What can hang from each mark
tabim: febek furilu zano
sifi: febek fevam lifi
guga: fevam sifi
maranar: furilu kepot
furilu: fevam lifi maranar sifi
gidar: fevam fumid kepot
zano: febek furilu gidar lepat tabim
zepa: lepat lifi sifi
fumid: gidar lepat zepa
fevam: gidar guga sifi
febek: guga tabim
kepot: fumid lifi
lifi: maranar tabim zepa
lepat: guga maranar

Each row was made from one small tree. The marks that hang from a mark follow it in brackets, in alphabetical order. Every link used is in the known rows. Write each row's tree.
Known rows
sifi{febek{guga} fevam{gidar{fumid{lepat}}}}: [ -45   99   -7  -46  102  101 -123  198  -91 -284 -151 -198   25  169
   79 -193  -28  -41  124 -159  -98  -94  196   35  -12 -302   58  107
 -226   69  295  116 -148   23   35  -33  -44 -180  113 -138 -255  279
   97  109   16  143 -202  135   78  108 -331  -10    1 -244  290   44
 -116  -70  -10 -132   39]
fevam{gidar{fumid} guga{sifi{febek}}}: [-124   -3 -165   23  134   69 -231  156   40 -352   60  -41  129  -12
 -104 -125   77   -7  230  -99 -231  -29   39   42  124 -196  -20  -89
 -209   55  322  134 -166   56  -34  -67   30 -126  151   55   92  213
   49   40   25  125  -33  126 -271   60 -373  148 -119  -46   99   41
   50  -44  128  -50   37]
kepot{fumid lifi{maranar tabim zepa}}: [   6 -183  -53   14 -205 -113   42  170 -215  -38   46   86   53 -105
   43 -162 -177 -138   16  123  179   60  120  -79 -106 -118   18  122
   65   77 -227 -169 -127  177 -166  139  -91  193 -125   24   94  189
   -2 -118  178   74  121   50  116   13   51  -60    7  137 -194   15
    8  -90 -117  177 -135]
febek{guga{fevam{gidar{fumid}}} tabim{zano{furilu}}}: [  71 -129   76   -1  -38   46   42  -75 -253 -245  118   26  -89   81
  218 -245  153  127  303   52  -45  -49  -61 -119 -288  -62  -81   22
   56  270  141   71  -63  -43  144  156  -47 -149  -90  -76 -217  355
  153  127  -88   49  -92   63    1  -37 -125  -72  113  -40  172   48
   85 -395  167  121  221]
lifi{maranar{kepot{fumid{gidar}}} zepa{sifi}}: [ 103 -191   66  244 -138  -63  121  304  -81  -66   12   15  201 -239
 -191 -144 -197 -106  100  118  -33  134   35  -36   47 -145   34  -64
  167  289 -169 -133 -199  120 -150  253 -119   63  -46  -18   -2   12
  157   34  235  -75  137   74   65   82  -50   10  130   19 -139   25
  -38  -54 -205   58   22]
furilu{maranar sifi{fevam{guga} lifi{tabim}}}: [ -94  -40   78  -86 -136 -177 -126  111 -173  120   61  168  -17  -55
  145 -131   62   53  179 -117   43   16 -121  171 -239  217   84 -101
  -15 -462  -14 -191  -57  352 -130  264   73  -31  175  -35  221   58
   -9 -105  214   94  -28   89 -108  -82  -90 -176  -45 -100   64  175
 -108 -171   37   59 -109]
tabim{furilu{sifi{fevam{gidar} lifi}} zano}: [ 235   12   67 -167 -164 -107 -139   -7 -181  -30   63 -143 -182   30
  200   47  -23   17  142  -71   39   17   57  115 -362   53   16 -132
 -148  -52    1 -113 -164   86 -115  146   22 -124 -100  -60  167  355
  160  -64  -59   67 -175  148 -132   52  -18  -55  195  153   92  141
  -49 -122  235  200   16]
furilu{fevam maranar sifi{febek lifi{zepa}}}: [ -82    0   60   79 -134  -92 -216   -7  -87   68   22 -111   56  -78
  107   78 -242  -22  107 -106 -169 -147  183  212  -27   19   29  -48
   39 -252  -26   85 -218  337   -1  228   65  -76   79   31  218  110
  190  -13  113  254 -170  -88  156  -23 -149  -68   31   87  107  -71
  -70  -45 -123  234 -253]
lifi{maranar{furilu kepot{fumid{lepat zepa}}} tabim}: [ -75 -337   63   11  -92 -179   70    1 -203    9  102  234   97   37
  -50 -159    2 -111 -106   29  183  171 -132 -192  163  -18  125   80
  158  -55  -99 -253 -127    9 -107  206  -96   51   39  -97 -223  250
  -93  -53  115  128  239   11  161  -65  -53   64  150  136 -188  183
  -82 -121 -220  -97   13]
kepot{fumid{zepa} lifi{maranar tabim}}: [ -61 -142  -22   22 -186 -184   69   70 -219   -6   85  140   68 -106
  179 -132   -1 -106  117  122   95  117   10  -36  -42  -24   62  161
   23    6 -175 -206 -135  258 -222   61  -81  207 -105  -16    9  291
  -30 -131  236  -34  239   68  132  -13   68  -80   26  181 -292  103
   72 -104 -159   -4 -138]
guga{fevam{gidar} sifi{lifi}}: [ 254  -27  203  -12  154  -73   85  -73  -68  -90  185 -163   23  -46
 -146    0   32   83  269  -90    6  -78  -23  184 -130 -127  102   11
 -178   25    3 -124 -135  233 -180   91 -178 -117   33    1  234  311
  107   -7   23   73  -33  -89 -266   51  -55   -3   50   23  185  -41
  -53   22   86  -26  169]
guga{sifi{febek{tabim{zano}} lifi}}: [  29 -300   49 -107  132  -39 -226 -200 -167    6  134  126   47 -190
  116  -37  -18  131  274   13  -86  -11  130   87   -7   -8   20   75
  -86  -98  167   42 -138  102  -74  160  -91   26 -100 -158   75  287
 -101  -48  148  206   20  -77 -180 -107  -31   49   28  232  135   28
  205  -14  403  207   47]
lepat{maranar{furilu{sifi{lifi}}}}: [  66 -325   56  -55  111 -110   24  131  -86   43  176   45   74   43
   28  -16   -9   67  134   22   31   27   35   64  -20  132   71 -102
  184 -423   75  -35   -5  232 -115  225   62  -15   34   25  -23  190
 -147  -13    6  140  -15  -90  -37  -61 -235   30  295  293  181   97
   35  -91   52   86 -227]
zepa{lifi{tabim{furilu}}}: [ 139  -98  -14 -148  121  -68 -145  152   43  -50   65  212  -33   14
 -101   24  -28   57   53   68   30  206   55 -167 -245   61   27  123
  141  -16  -59 -191  -72  284  -68   91  -47   39 -212   67  106  284
   64 -183    6  217  -20   47  -61  -42   98   -9   -7  115   -2   47
 -111 -182  184  -13 -137]
febek{tabim{zano{furilu{maranar} lepat{guga}}}}: [-338 -509   53   82    4  -19  134  -75 -277  100  -13  255 -130   76
  273 -111  200  125  246  143   14  -20   60    1 -231  223  -10  -53
  290  -11  -13 -161  -31  -21  252  227   52  -39   55  -49 -118  175
  -54  120   96  213  -27   69  -22 -198 -102    5  157  -51  188 -183
  298 -581  -20  142  102]
fevam{gidar{fumid kepot} sifi{febek{guga}}}: [  61  -47  -74   14   97  175 -222  211    2 -291    3 -113  259 -126
  -50 -156    2  -88   90  -30 -239    8   18  -64    5  -52 -115  -59
 -233  105  275  198 -152   43   77  -20  141  -77  186  161 -153  141
   -6   73  128   17  -16   90  -95    3 -146  252 -194  -15   90  154
  -38   -1   72 -102  -52]
fevam{gidar{fumid kepot} guga sifi}: [  -1  -78 -229  107   72  114  -78  174   98 -285   66  -18  182  -95
  -94 -176  205 -115  147   -7  -62   27 -150 -112  -69   12 -103 -150
 -170  125  160   32  -91   85  -11   16  154   33  258  211   19  109
    5    2   95  -31   73  144 -253  -99 -203  218 -186 -106   26  157
  -44  -89  173 -165   18]
lifi{maranar{furilu} zepa{lepat sifi{fevam}}}: [ 151  -23   20  -52  -76  -66  118  253   11  191  -73  -12  173   -6
  -84 -107 -252  -44 -225 -111    6    8   85   15   -3  -34   85  -34
  118   90  -54   81 -149  138 -254  295   49  -60  155 -171  -82   68
  122 -135   52  144  -38  -35  207  133   40 -141  322   17   58  -50
   20  -29  -87  157   95]
fumid{lepat zepa{sifi{febek{guga} fevam}}}: [ -98  -14   53   22   81  -34 -156   15 -128   71 -105   18   61   -2
  198 -149   14  -16   92  -94 -276  -31  153  143    0 -166  156  176
 -210 -104   71  224 -221  121 -103  105  -70 -157  108 -257 -241  168
  101 -139  204   66  -69   34   97  182 -135 -128  -14 -152  145   77
  -21 -158    5 -175  -32]
tabim{furilu{fevam} zano{febek{guga} gidar{kepot}}}: [ 245  -73   98  110  111  172    2   19 -252  -52   -4 -102 -113  159
  153  102   67  188  -27 -258 -392  159   43 -302 -321  -35 -168 -272
   69  250  -27   87 -278   30  401   61  349   34 -182   45   44  102
   77   61   29  208  -98   89 -151   22   98  -27  -62  -13  215   50
  177 -258   57 -128 -111]
gidar{fevam{guga{sifi}} fumid kepot}: [ -13  -83 -140  153  305   40 -126  220  -47 -179  142   16  142  -27
  -18 -171  190  107  -64 -137 -108  -45 -119 -173  -27 -214 -230  -71
  -20  201  115  136 -154   72   74  137  138  -99  151    3   48  124
 -130  -89   28  122   90   52 -166  -60 -136  -11  -53 -145  111  100
  103 -110  248  -95  -11]
fumid{gidar{fevam} lepat}: [ -78  -41  -16   58  243  -10  277  215   63 -104    1    2  -92  224
  -79  -69    4   78  289  -61  -17   12   -7   12 -120 -356   97  155
  100  224   70 -198  -58  171  -43  -74  -93   10  119  -95 -114  298
   66   -2   66   19   28  -19   41  154 -245   -5  139 -209  232  -38
 -149  -93   57  -88  -21]
febek{guga{fevam} tabim{zano{gidar}}}: [ 129 -205  227   63   60  102  222  -68 -311    9   79   14 -165   25
   79 -110  165  165  485  -43 -168   98  -55 -105 -313    9   38   59
  115  147   36 -139 -166  111   89  235   73   63 -253    1 -264  220
   -2  122   92   -3 -114   57 -144   52  -79 -113  -18 -180  209   25
  -11 -168   93  138   93]
fumid{lepat zepa{sifi{febek{guga}}}}: [-178 -136   -5   70  136  -42 -126   -3  -91  -55  -26  113  148   22
  114 -118   37  -44  193  -16 -342   18  176  123   93 -125  194  178
 -127  -65   85  230 -165   80  -66  102  -33 -111   63 -207 -230  182
   30  -97  196   89   23   -7   17  158 -166   21  -92  -84   95   71
  -19 -140   54 -211  -93]
zano{febek gidar tabim}: [ 204 -195   17  100  347  139  108  232   55   39  -36   44  -54   59
 -145   69  -22  129  323 -133 -181  209  109  -59 -167 -196  -61  -88
   10  -28  122 -169 -166  152  131  184   17  280 -263  -16  -17  139
   65   72  114  142 -182   14 -151   40 -204  218   -8  -44  199  -12
   49   46   52  -82 -194]
febek{guga{fevam sifi} tabim{furilu{lifi maranar}}}: [ -93 -261  304   72  172 -133  102 -251 -134  128  253   42    0   85
  309  -39  173   78  118   81 -238   61 -321  -29 -157   98  113  -44
  240 -199  -42   58  -19  314   49  303   34 -240   41   29  -79   93
  -72 -121  100  148   50 -140  -66  -35  157 -197 -256  109   69  227
   59 -468  -82  110   67]
sifi{fevam{guga} lifi{maranar tabim}}: [   5  109   76 -182 -142 -129 -110  146 -180  -80    1   34   -1  -71
    0 -199   41   99  144 -102  135  -18 -119   75 -274  123  156  -19
   29 -312 -118 -327   -6  292 -113  204  -18   96  125  -77  192  121
   46  -97  308   85   40   67 -108  -37    2 -206   86 -208   42   99
    4 -105  138   77   11]
furilu{fevam{guga} sifi{lifi{tabim{febek zano}}}}: [ -23   69  -53 -129 -173  -75 -466 -139 -382 -149   87  119 -196  -83
  203  -47 -116    0   44 -190  -52  -32  118  163 -289  241  -60  -51
  -80 -227   30  103 -135  194   44   65  137    6  -49  -69  276  164
   43 -151  -61   95 -110  -27 -213  -59  132 -129  -71   35  146   47
  -81 -211  267   82 -106]
maranar{furilu kepot{fumid{gidar}}}: [  53 -268   41  139  153    7  117  321  -20  -61   82   33   57   54
 -136  -54  -26   55  115   98   32  193   46 -247   76  -55   44  -19
  111  213   43 -219 -195  120  -71  114  -85  -40  -43   68 -153  252
   67   76   13   44   80   14   48   33  -73   95  271  140   11  149
  -99  -70 -209 -108  -30]
furilu{fevam maranar{kepot{lifi{tabim{febek} zepa}}}}: [ -29 -108   28   39 -199 -137 -285  -89   32  128  -48   -4 -202 -254
  -65   54 -271 -142  -45   41   17  -63   15 -104  -38   74 -153   86
  -60   24 -333 -171 -312  358  102   72 -103   45  -55  213  245   41
  141  -29   36  101   11    3   65 -106   92  -46 -139  205   87 -119
  -89 -245 -285   66 -168]
zano{gidar{fevam fumid kepot{lifi{maranar}}} lepat}: [  81 -125  -34  139  168   22   67  224 -119 -163  -63  -97  128  -63
 -166 -104   58   14  -21 -171    4    4   13 -101 -223 -118 -225  -70
   14  355  -71 -268 -115  101  240  106   98  146   35   20   62  135
  -82   95  101   50   58   59   73   29  -34  -20  143   21   61 -280
  179   14 -174 -102  -69]
furilu{fevam{gidar{kepot} sifi{febek lifi{tabim}}}}: [ 283  110  139 -179  -31   -2 -328 -131  -89  -33   29   37  117 -209
 -161   -5 -182  -66   15 -207   -2  -62  -35  144 -157   80 -124  -64
 -269 -111  100  -44 -163  230   44 -127  -30   46  273  131  305  134
  166  -95  171   84  -73  -20 -110  -83  140   71 -155  151   86   -2
 -129  -37  129  -25  -15]
gidar{fevam{guga} fumid{zepa} kepot{lifi}}: [-120  -34 -244  192   55  -86 -265  162  -22 -175   50  -55   85 -105
  120 -131  246   49   72    9 -107  -83  -86 -224 -112 -107 -153   18
 -239  247 -111  -20 -201  217   -3   82   54   -1   38   97  104  258
   22 -165  165    2  173  131  103   30  -84  -51   20  -59 -115   88
   82 -184  145 -180 -153]
furilu{lifi{zepa} maranar}: [-197 -208   13  166   -3 -112   -7   63   35   43    1  -77   49    8
  124   48 -118  -92  273  176  -99  -30   35  -42  -33  -34  148  -52
  156  -79 -144 -206  -62  316  -98  366   95    7 -102  135   96  116
   11  -59  203  204  -63  -61    9  -66 -114   71   43  -43   60  113
    4 -106 -117  203 -170]
guga{sifi{febek{tabim} fevam lifi}}: [  85 -119  169 -142  210    8 -250  -89  -97  168   21   26   46 -176
   83 -102  -27  133  151  -92  -62  -69   48  163  -50 -109   14  109
 -169 -202  171   44 -155  267  -95  137 -222  -61  100 -156   68  178
   25 -138  190  213  -71  -85  -30  -44  -15  -99    6  126  146   13
  111  -18  248  154   27]
guga{fevam{gidar{fumid kepot}} sifi}: [ 300  -47   74  109  197    7   79  118  -37 -117  143  -41  175  -73
 -174  -78   51    2   71 -136  -24    1 -139  -68   11 -267 -160  -11
 -101  251  124   21 -194  163   10   47   35 -126   82   69   26  212
   -1   35 -108   83   20   20 -217 -100 -187   25    9  -26  216  -18
   47   58   99 -149  127]
lepat{guga{fevam} maranar{kepot{fumid{gidar}}}}: [  50 -249  245  224  -31   -9  194  292 -354  -92   33 -149  -77  -62
 -173  -31    3   92  256   66   82   83  -21  -59  -53   -8   11  -33
  161   66  -88 -194 -219  256  -50   13 -105  -40  -93  206 -233  110
  -10  163  153  -79   12  139   40  -25 -286  -73  197 -222  197  -22
  -20 -332 -380 -142   84]
kepot{lifi{maranar tabim{febek{guga}} zepa{sifi}}}: [  44  -93    0 -102 -205  -85 -218  139 -105  -38  -13   93   71 -259
  -16 -245 -238 -113  -17   83 -169   32   92   69 -132    3   28   77
  -37  -16 -199  104  -97  196  -31  104  -63   39  -47  -37  116    5
   44 -164  173  -53  116   -3  -29  196  207  -75 -154  140  -68  -36
    5 -215   -9  114 -137]
gidar{fevam{sifi{lifi}}}: [ 104  -67  -51  -49  203   39  -18   30   63  -84  123 -160  -52  -83
  -24  -38   56   97  133   12   72  -35   31   66 -239   -4   -5   66
  -19  -28  -47  -32  -91  190 -154  112 -119   27   79  -35   58  274
   23  -90  163    7  -20 -157  -13   27   42   98   34    0  117  106
  -87    6  123   80  -20]
sifi{febek{guga tabim{zano{lepat}}} lifi{zepa}}: [-180 -304  136   37  -30    1 -362 -132 -366 -172  -24   -4  -51 -159
  191 -179 -121   47  186   61 -123 -179  276  103 -266   87   52   80
 -170  -65  -27  -12 -126  -38   84  374  -39  -64 -193  -77   65  218
    4  -43  263  306 -167  -49   52   51   32   16   -8  -49  113 -104
  104 -147  374  337   -6]
lifi{tabim{furilu zano} zepa{lepat sifi{febek}}}: [  60 -120  -74 -212 -203 -155 -321   10 -161  -11  -42  249  -13  -57
 -106   65 -389  -49 -130 -102  -84  159  221    1  -69   38  -44   24
  -96  158  -10  161 -253  -22 -113  106  116  -62 -185 -115   59  168
   66 -261   18  284  -74   70   29   76   44   42   10  165   52  -14
   69 -145  308  181   43]
guga{sifi{febek fevam{gidar{fumid kepot}}}}: [ 210   48   23  -24  157   61 -236  208  -10  -39  -54  -92  183 -127
  -86  -95  -97  -12  -14 -196 -117  -50   13  -12   91 -316 -201  -55
 -287  161  294   96 -259  123   19  -31   32 -140  154   17   34  160
   33   -2    4  145  -83  118 -120  -52 -225   49   49   30  175    0
  121  102  103  -56   41]
maranar{furilu{fevam{gidar sifi{febek lifi}}}}: [ 189   87   13 -149   60   59 -169 -100  133  -94   94 -192   28  -11
  -97   33  -82   31   33 -111  -42  -99   86  120  -46   73   40  -94
 -135 -137  170   80 -160  169  -53 -114  -93  -80  275   61  160  298
  289    4   13   90 -143 -141    2   94   17   97  107  259  105   -3
 -136  -49  -67   30   23]
gidar{fevam{guga} kepot}: [   1    3  -93   92  193    3  -82  210   18  -99   -8  -43  -26   31
  -28  -69  148  108   87  -67  -61  -48 -121 -182 -196  -55  -54    9
    0  213  -50  -91 -162  161   93  164  111   27  188   63   12   99
  -33  -87  115   62    4   36 -138  -26 -139    0   17 -302  135   51
   22  -95  230   32 -115]
kepot{fumid{gidar zepa} lifi}: [-139 -154  -51  221  -19  -93  139  188  -97  -28   74  -10   46  -14
  203  -60   51  -38  340  178  -97   99  134  -14  -46 -167   97  123
 -167  229  -54 -161 -179  315 -262  -68 -127   88 -161   87   30  372
  125  -98  192  -90  203   97  147  150   -7  -34  109  175 -222   88
   -3 -143 -172 -187 -130]
maranar{furilu{fevam{gidar}} kepot}: [ 226  -13  128   52  144   35   -1   17   83  -33   45  -84  -87   48
 -174   69    1  -18   83  -61   28  -56  -32 -194   -6    2  -51  -34
   83  122  -46 -222 -262  121   94  105  -56  -80  126  137    4  248
  244  145 -120   89 -146   37  -85  -52  -85   32  173  115  216    7
 -187 -135 -149   -9  -11]
kepot{fumid{zepa{lepat}} lifi{tabim}}: [-122 -172  -33   40  -49 -144  -36   22 -318   24   17  168   91   16
  175  -24 -102 -159   26    6   73  110  216    1  -35   39   26  215
 -267  189  -44  -40 -200  224 -335   47  -60  108 -152  -17    3  340
  -71 -240  135  107  138   81  219    7  192  -21  -56  195 -194   95
  -42 -139  -91 -160  -58]

Write each row's tree
[-102 -259   -5  133  311  209  -29  251 -191 -142 -132   50  -68   37
  -32  -18   77  110  115  -81 -141   36  224  -26 -187  -38    5  -33
   78  -53  -43  -49 -142  104  181   68   37  -15   42  -63  -16  131
  -24   40  132  261 -173  -69 -125  -23 -142  157  -23 -294  332 -180
  152 -148   12 -158 -115] | zano{febek lepat{guga}}
[   1 -190  -10   23  -57 -162  -16   16  -50 -191   30  137   87  -11
  -69 -163  -12 -158  216   45   87   16   -9   25    9 -167    3   63
  -62  -59  164 -159    6  209 -255  -35 -109  114 -157   68   25  333
  -32  -37  126   76   51  204   95  -65 -335   72   49   24  -18  -43
 -129 -227   75 -196  -14] | fevam{gidar{fumid{lepat{maranar} zepa{lifi{tabim}}}}}
[ -60 -311   70  126  167  209   40  111 -414 -145  -51   34 -165   30
   -5 -195  176  177  261 -123  -11   15  121  -53 -294  -94 -244  -81
  171  266  164 -129 -143 -110  268  137   70   -2 -212  -80 -178  266
  -25  134   74  116 -217  168   60   19 -134  -27   96 -277  179 -199
   64 -290  134  112  121] | febek{tabim{zano{gidar{fevam fumid} lepat{guga}}}}
[-216 -489   91   94   55  -22  282 -183 -139  144  -11  239 -156  114
  155  -66  154   98  359   38  -67   85  -12   -6 -252  149  -30 -118
  225  142   72 -298  -51  -16  249  250   94  119  -49  -14  -46  151
  -31  163   73  184  -34   49  -96 -131 -165   57  168  111  120 -218
  308 -355  -99  159   98] | febek{tabim{zano{furilu{maranar} gidar lepat}}}
[  18 -169  -17  235  -16  -34  -63  247  -96  -88   14 -175  -79 -147
  -89  -64 -141  -24  105  136   48  -24  125 -159 -158 -256 -107   66
 -155  456 -244 -215 -300  148 -132   96 -272    3 -150  130  121  246
  175  -54  162  -54   47   90  221  212   22    7  105   87 -109    9
 -161 -152 -221   70  -68] | maranar{kepot{fumid{gidar{fevam}} lifi{zepa}}}
[  27 -369  278   79  -30  -12 -233   91 -395  140   34 -206   -2 -277
 -106  -77  -48   67   82   15   26 -178   77   87  -85  -21  -69 -169
 -103 -314 -230 -144 -231  161 -122  301 -164 -161 -130  201  186   37
  -61  -34  298  185  -59  184  -63  -20 -110  -58  141  -10  190   22
   43 -343  -69   79   69] | lepat{guga{sifi{fevam lifi{zepa}}} maranar{kepot}}
[-192 -374   63   33  118  -11  348  326 -108    1   50   81   25  282
 -126 -111   81  111  283   34  -21   69   13  -10   70 -120  187  -85
  273 -201  150 -167   35  155  -15 -136   11  -37  129  105 -244  202
  -81  100   88   76   89  115   13  107 -405    9  315  -64  280  -32
  -24 -435 -125 -214  -26] | fumid{gidar lepat{guga maranar{furilu}}}
[  38 -278   71   86  219  -59  134  -82  -20   50   66   24 -109  152
  -91   61   18  -43  -56  -61  142  -55  -23 -187  110    0  -14   52
  280 -161  -80 -117 -159  124  102  112  -21   14  149   35 -240  137
  -74  133 -105  192  -36  -43   19 -199 -296  -58  209  146  416  -36
  -24 -286 -204 -158  -62] | fumid{lepat{maranar{furilu{fevam} kepot}}}
[  32 -183  284  -91   35   72  -49   16 -192  186  -69  -46  -70 -116
   19 -149   16   46  268  -59 -106 -124  -91  200   -1 -147  -64  -78
  -63 -223  271   50 -180  183  -30 -121 -144  -77  223  105  -97   64
  -18   31  210   26 -151  212 -103   14 -364  -60  -21  -59  210  -94
  129 -367   27  223   95] | lepat{guga{sifi{febek{tabim} fevam{gidar}}} maranar}
[ 274  162  119 -347 -353 -155 -175    4 -129 -105  -96 -179 -204 -158
   10 -121 -268    9  118  -87  159  -18   -1  164 -248   37   58  -36
 -148   -2   12 -265  -89  171 -107    0  -56   99  -70 -115  219  257
   94   10  105  -38  -49   57 -137    2   47  -31  230  -46   73  -38
   58   23  156  279  138] | sifi{fevam{gidar} lifi{maranar tabim{febek zano}}}
[   5 -100 -115   43  160  116  -97  111 -119 -287 -106 -205 -291   41
  -52  -69  -93   80   56 -169  -51   41  229  -23 -216 -151 -239  -32
  -36  430  174  -16 -213  -67  211   32  143   12 -275  -97  -70  280
  -34  109 -144   94 -210  -26  -21   75 -162  114  185 -148  239 -261
  147   53   14   75   54] | tabim{febek zano{gidar{fevam fumid} lepat}}
[-102 -325 -115   47  -12  -86    5   37 -256  -26   25  178  -10   71
   60 -139 -125 -186   -3   62  231   43  254  -62  -78 -241   44  227
 -117  110 -129  -65 -142   76 -162   68 -193  102 -113  -57   34  267
  -39 -196   62  190   52   38  110   19  -12   -9 -102  120  -31   15
 -140 -172  -14  -69 -104] | kepot{fumid{lepat} lifi{tabim zepa}}
[-112 -184  -76  -26  112 -131   -5   90  216  123   -6   17 -125  111
  112    8 -112   62  100  120  -53   64   62   52  -54   44  -16   37
   97  -49   95  -22  -59  203  170  192  -31   63  -50    8  -83  141
   61   41  -74  138  -24  -78    4 -111 -133  156  160  146  127  -54
  185 -273 -122   75 -123] | zano{furilu{maranar} tabim{febek}}
[ 293  -99   89   71  154  -79   63  -29  -28   70  133  -26   94 -144
 -128   41   71  -35  139  -53  -37  -45 -113  -10 -117 -146  -67   45
 -282  233  -94 -114 -219  259  -73  -22 -111  -38  138  146  203  210
    6  -52  -30  -18   99   14 -295   15   11  -12  -54  180  155  -87
   38  -48  -12 -154   55] | guga{fevam{gidar{kepot{lifi}}} sifi}
[-245 -262   53  162   28 -160  344   82  -15   -2   46   71  -28  132
   51  -65   47  -57  456   84 -106   35  -96   94   58 -220  187   76
   73 -108   40 -234  -25  284 -185  -73   -3  120   -6   96 -160  240
  -64   -3  224  -14  185   99   35   49 -461   14  165  -39  116   12
   44 -224  -25 -177  -95] | fumid{gidar lepat{maranar} zepa}
[ 146  -12   26   -6   97   23 -242 -126 -298  -79   14  184 -147   -9
  237  116 -173   32   80 -142  -55   68   91 -141 -258  -33 -107  -62
  163 -110  -69  -49 -130  219   81   85  135  131 -200 -153  183  205
   34 -104   66  230 -194 -152 -128 -162  160  -46  -29   23  295  108
   90 -161  150   12 -118] | furilu{fevam lifi{tabim{zano{febek}}}}
[ 278   30   91   88   64   27   74  204 -105   50 -118 -188   12   29
   92  -89  -49  -80  -10  -58  128    4   59  -78 -125 -184  -68    1
 -180  357   96  -74 -255  140  -63   91  -12   19  101   16  -45  173
   72   -8   32   21 -111  132  -29  -92  -74  -14  112 -137   56   59
  -14   34  -14   11   13] | sifi{fevam{gidar{kepot{fumid}}}}
[ -52 -139 -111   60 -105  -67   72  182   30  -37    9  -68   52 -116
  -16  -45  -71  -88  217  162  -12  -43   89  -74  -96 -109  104  111
   82   44 -293 -230 -112  253 -115  179  -52  166  -47   97   70  187
   51  -27  172   66  109   23   18   55  -96   -7   98   98   -7  -67
   69  -31  -61  167 -189] | kepot{lifi{maranar zepa}}
[-161 -256    3  -14  -95 -195 -317   66  -62  134   76   82  117  -49
   88   10 -258   39  144   52 -117  -60  176  248 -124   54   10 -104
  -56 -370   49    4  -72  155   51  420  -77  -44  -55   11  191  133
  151  -70  115  302 -127  -40  159   28 -162  136  176  305  -28   -7
   53 -204  -16  272 -231] | zano{furilu{maranar sifi{febek lifi{zepa}}} tabim}
[ -20 -266 -245   99  253  -19  -20  155  -35 -124    1  107  224   50
   -2  -52  111  -98   36   -5   81   37  153 -197   48 -184  -53  175
 -103  188    3  -38  -83  152   65   49   -1   81   47  -45 -104  250
 -150  -20  -37  189  147   37    7 -184 -138   49   25  135  228  -10
   54  -46   94 -401 -157] | gidar{fumid{lepat} kepot{lifi}}
[-125 -250  -12  158   16  -29   33  229 -276  -58  -31   39  248  -26
   12  -85   19  -36  112  -33 -145   36  190  116  174   34  -48  -55
   60  -14  120  240 -125  175 -199   97  130  -57  -79  -16 -227  136
 -102  -36  165   78   48  196  187  -63 -227  -18  127  -95  115   -7
  127 -344  -38 -254   22] | gidar{fumid{zepa{lepat{guga maranar} sifi}}}
[ 111   17  156 -190   26    0 -230   15 -156   40   10  -32 -134 -118
  118 -202  -96  -70   42  -81 -143  -59   26  141 -207 -118  -75   61
 -421  -16   66   41 -183  190  -81 -150 -150 -127   36   54  189  184
   35 -137   22  -66  -22  117 -225  212  196  -85 -224  167   72   48
  -83 -250  -31  -24   33] | kepot{lifi{tabim{febek{guga{sifi{fevam{gidar}}}}}}}
[-104  -29 -208   43  174   90    2   92  119 -147   96  -59 -143  -11
    4 -104  203   48  155   16  -38  -10 -120  -51 -242   13   -9   29
   30   14  -24   34 -128  130  -98   60   19   33  235   62  -58  160
    7  -97  137  -62  -13  -38 -145   77 -131   76 -134 -211   92  132
  -82 -149   93   78  -24] | gidar{fevam{guga sifi}}
